Below is a small trained network, with its code and all its weights. Each question gives an input and a target symbol and asks what happens when units are switched off, that is, made to give their printed mean instead of their output.

import numpy as np


def w(rows, s, z=0):
    codes = np.array(rows[::2]) - 128.0
    scale = np.full(codes.shape[1], s)
    scale[-1] = z or s
    return codes * scale


def norm(h):
    return h / np.sqrt((h * h).mean(-1, keepdims=True) + 1e-5)


def f(y):
    return np.maximum(y, 0)


def softmax(a):
    e = np.exp(a - a.max(-1, keepdims=True))
    return e / e.sum(-1, keepdims=True)


def log_softmax(a):
    a = a - a.max(-1, keepdims=True)
    return a - np.log(np.exp(a).sum(-1, keepdims=True))


def net(x, mask):
    ids = ['αβθλμξψ'.index(c) for c in x.split()]
    T = len(ids)
    res = E[ids] + P[:T]
    r = norm(res)
    for j in range(2):
        rows = slice(2 * j, 2 * j + 2)
        q, k, v = (r @ M[0][rows].T for M in (Q, K, V))
        z = softmax(np.where(np.tri(T) > 0, q @ k.T / 2**0.5, -1e9)) @ v
        o = O[0][rows]
        res = res + np.where(mask[j], z, o[:, -1]) @ o[:, :-1]
    y = f(norm(res) @ A[0][:, :-1].T + A[0][:, -1])
    res = res + np.where(mask[2:14], y, B[0][:, -1]) @ B[0][:, :-1]
    return log_softmax(norm(res)[-1] @ U[:, :-1].T + U[:, -1])


Q, K, V, O, A, B = {}, {}, {}, {}, {}, {}
E = w([
[115,110,157,75,130,160,93,172,125,70,153,201],'α',
[99,83,194,46,124,163,135,133,111,106,149,206],'β',
[141,147,169,75,124,170,109,115,147,186,65,169],'θ',
[93,86,135,136,94,174,6,105,143,140,118,87],'λ',
[142,121,62,142,146,125,119,148,34,114,208,118],'μ',
[119,151,61,105,158,132,193,54,132,62,136,202],'ξ',
[156,153,126,136,31,87,158,70,130,42,137,138],'ψ',
],0.018)
P = w([
[137,103,186,201,205,147,48,76,91,102,162,181],'0',
[47,237,180,174,144,241,145,142,85,97,147,90],'1',
[129,97,152,158,158,72,59,83,66,152,96,171],'2',
[35,174,133,113,69,181,144,157,69,127,133,137],'3',
[186,83,139,196,154,156,87,108,111,154,102,158],'4',
[97,185,96,119,77,172,150,185,105,119,137,136],'5',
[139,54,107,129,119,86,119,121,104,168,73,156],'6',
[122,163,91,70,87,143,152,169,114,139,170,116],'7',
[211,42,111,174,142,153,132,131,149,172,91,137],'8',
[151,159,64,77,94,147,166,199,140,136,169,107],'9',
[189,7,94,147,112,76,135,162,133,181,40,111],'10',
],0.014)
Q[0] = w([
[29,220,129,82,132,46,146,196,169,85,131,71],'head 0',
[130,198,207,146,155,216,167,102,189,104,237,89],'head 0',
[198,64,61,147,155,81,113,16,113,134,93,206],'head 1',
[60,254,115,110,177,118,164,105,147,90,187,70],'head 1',
],0.0099)
K[0] = w([
[124,199,214,208,174,167,97,177,124,84,116,174],'head 0',
[44,159,223,35,134,82,66,55,2,151,131,182],'head 0',
[193,118,65,125,68,90,217,80,154,68,145,125],'head 1',
[36,208,200,199,132,137,60,74,77,91,145,195],'head 1',
],0.0089)
V[0] = w([
[144,210,113,134,120,113,63,169,190,253,49,136],'head 0',
[46,32,93,146,132,117,34,99,216,86,144,60],'head 0',
[86,114,60,127,254,149,129,241,69,197,136,162],'head 1',
[147,161,59,86,150,165,167,54,147,68,50,182],'head 1',
],0.0076)
O[0] = w([
[155,100,151,141,127,40,129,158,176,177,184,163,173],'head 0',
[15,106,172,35,152,149,122,211,93,187,87,88,98],'head 0',
[30,2,73,199,157,154,190,151,79,181,151,109,123],'head 1',
[149,68,160,119,135,40,69,172,88,87,54,35,254],'head 1',
],0.0094,0.0028)
A[0] = w([
[96,163,129,113,89,202,114,157,108,139,136,121,88],'neuron 0',
[153,78,159,140,174,102,112,95,101,64,100,96,133],'neuron 1',
[120,205,124,97,124,137,249,157,75,105,169,142,205],'neuron 2',
[49,164,94,141,123,154,161,142,104,109,167,103,253],'neuron 3',
[153,129,162,109,221,124,79,181,89,124,106,88,90],'neuron 4',
[128,149,48,71,121,146,194,147,86,41,183,91,25],'neuron 5',
[119,138,101,64,108,131,174,208,169,162,157,190,107],'neuron 6',
[143,62,161,202,204,62,102,60,133,157,86,117,32],'neuron 7',
[121,76,140,193,119,129,93,85,107,128,68,71,98],'neuron 8',
[117,100,106,100,140,145,102,112,144,146,106,144,182],'neuron 9',
[131,152,122,148,119,77,102,112,132,56,201,114,237],'neuron 10',
[124,148,140,84,88,91,193,152,115,118,131,143,131],'neuron 11',
],0.014,0.0054)
B[0] = w([
[90,70,127,139,176,95,97,155,132,132,100,94,252],'neuron 0',
[177,147,129,138,130,47,35,113,124,171,147,76,215],'neuron 1',
[64,37,88,127,64,160,217,121,135,111,103,157,240],'neuron 2',
[210,192,96,119,90,117,198,95,131,114,141,167,244],'neuron 3',
[93,116,83,143,104,80,184,140,228,148,122,90,209],'neuron 4',
[87,64,105,64,66,145,73,218,90,96,82,142,203],'neuron 5',
[173,185,155,129,147,101,83,87,112,120,155,104,254],'neuron 6',
[73,129,35,183,166,221,70,171,32,136,186,187,246],'neuron 7',
[91,155,172,110,131,138,254,66,139,122,134,115,224],'neuron 8',
[151,116,164,153,130,145,130,160,140,108,145,172,235],'neuron 9',
[67,134,138,121,137,170,197,130,108,134,58,156,212],'neuron 10',
[84,104,64,177,123,168,164,185,122,118,117,124,185],'neuron 11',
],0.013,0.0083)
U = w([
[123,153,110,114,101,180,245,79,142,154,106,173,172],'α',
[62,65,121,123,120,143,113,190,175,147,60,123,115],'β',
[119,96,104,166,96,185,13,187,87,131,123,126,108],'θ',
[164,187,118,68,83,129,105,97,157,144,138,108,254],'λ',
[115,131,101,154,167,99,155,115,194,86,148,147,101],'μ',
[99,133,86,169,129,91,150,96,95,150,125,43,96],'ξ',
[140,60,172,114,129,121,125,53,122,132,123,139,103],'ψ',
],0.012,0.0098)

Each question gives the input, a string of symbols that net reads in full, and the target symbol t.
The units are the heads (2 rows each of Q, K, V and O) and the neurons (one row each of A and B). Each row of codes is followed by its name. A weight is (code - 128) times the scale printed after its matrix; where a second scale follows, it is the last column's (O, A, B and U).
mask holds one flag per unit, heads first, then neurons. A switched-off unit (its flag False) gives its mean, the last column of its rows in O or B, instead of its output. The means were averaged over made-up inputs and are rounded, as every weight is.
A unit's drop is (log p(t) with every unit on - log p(t) with that unit switched off) / (log p(t) with every unit on - log p(t) with every unit switched off).
The circuit of an input: a set's keep is (log p(t) with only the set's units on - log p(t) with every unit switched off) / (log p(t) with every unit on - log p(t) with every unit switched off). Starting from the 12 units with the biggest drops (on a tie, the unit counted first), units are removed one at a time, each time the one whose removal leaves the highest keep (on an exact tie, the one counted first), for as long as the keep stays at least 0.8.
units of the circuit, in order: the units of the circuit, biggest drop first
most important unit: the unit with the biggest drop
top k neurons: the k neurons with the biggest drops, biggest first
drop when u is switched off: that unit's drop, to one decimal
input θ α λ μ β θ θ λ, target β: units of the circuit, in order	(neuron 0; neuron 7)
input θ ξ λ ξ, target β: most important unit	neuron 5
input μ λ θ α α θ θ θ ξ θ α, target ξ: top 2 neurons	(neuron 1; neuron 8)
input μ θ α, target α: units of the circuit, in order	(head 1; neuron 3)
input μ ξ μ, target ξ: units of the circuit, in order	(neuron 1; neuron 8; head 1)
input ξ θ μ ψ θ θ ξ ξ μ, target ξ: top 3 neurons	(neuron 8; neuron 1; neuron 4)
input θ λ θ λ θ ξ θ, target ξ: units of the circuit, in order	(head 1; neuron 8; neuron 1)
input α λ θ β α β α μ β α β, target ψ: units of the circuit, in order	(head 0; neuron 1; neuron 8; neuron 11)
input μ μ β, target α: units of the circuit, in order	(head 1; head 0; neuron 3)
input λ λ θ θ, target β: top 4 neurons	(neuron 0; neuron 8; neuron 7; neuron 11)
input λ β β θ θ θ, target θ: top 4 neurons	(neuron 8; neuron 3; neuron 6; neuron 4)
input θ α θ λ, target α: top 2 neurons	(neuron 3; neuron 8)
input λ α β, target β: top 2 neurons	(neuron 8; neuron 4)
input θ α θ μ λ, target α: units of the circuit, in order	(neuron 8)
input ξ λ α θ θ μ θ θ β θ, target λ: top 2 neurons	(neuron 6; neuron 7)
input θ θ ψ λ θ λ ξ, target ξ: top 2 neurons	(neuron 1; neuron 8)
input θ λ θ ξ λ, target ξ: units of the circuit, in order	(neuron 8; neuron 1; head 1)
input θ λ μ θ ξ β λ θ λ θ, target λ: top 3 neurons	(neuron 6; neuron 7; neuron 5)
input θ λ β θ, target β: top 4 neurons	(neuron 0; neuron 8; neuron 7; neuron 2)
input θ λ ψ θ α, target λ: most important unit	head 1
input θ θ θ θ α λ α α β, target ψ: top 2 neurons	(neuron 7; neuron 5)
input θ β θ, target θ: drop when neuron 7 is switched off	1.0
input θ θ θ α θ α λ ψ β, target λ: drop when head 1 is switched off	0.4
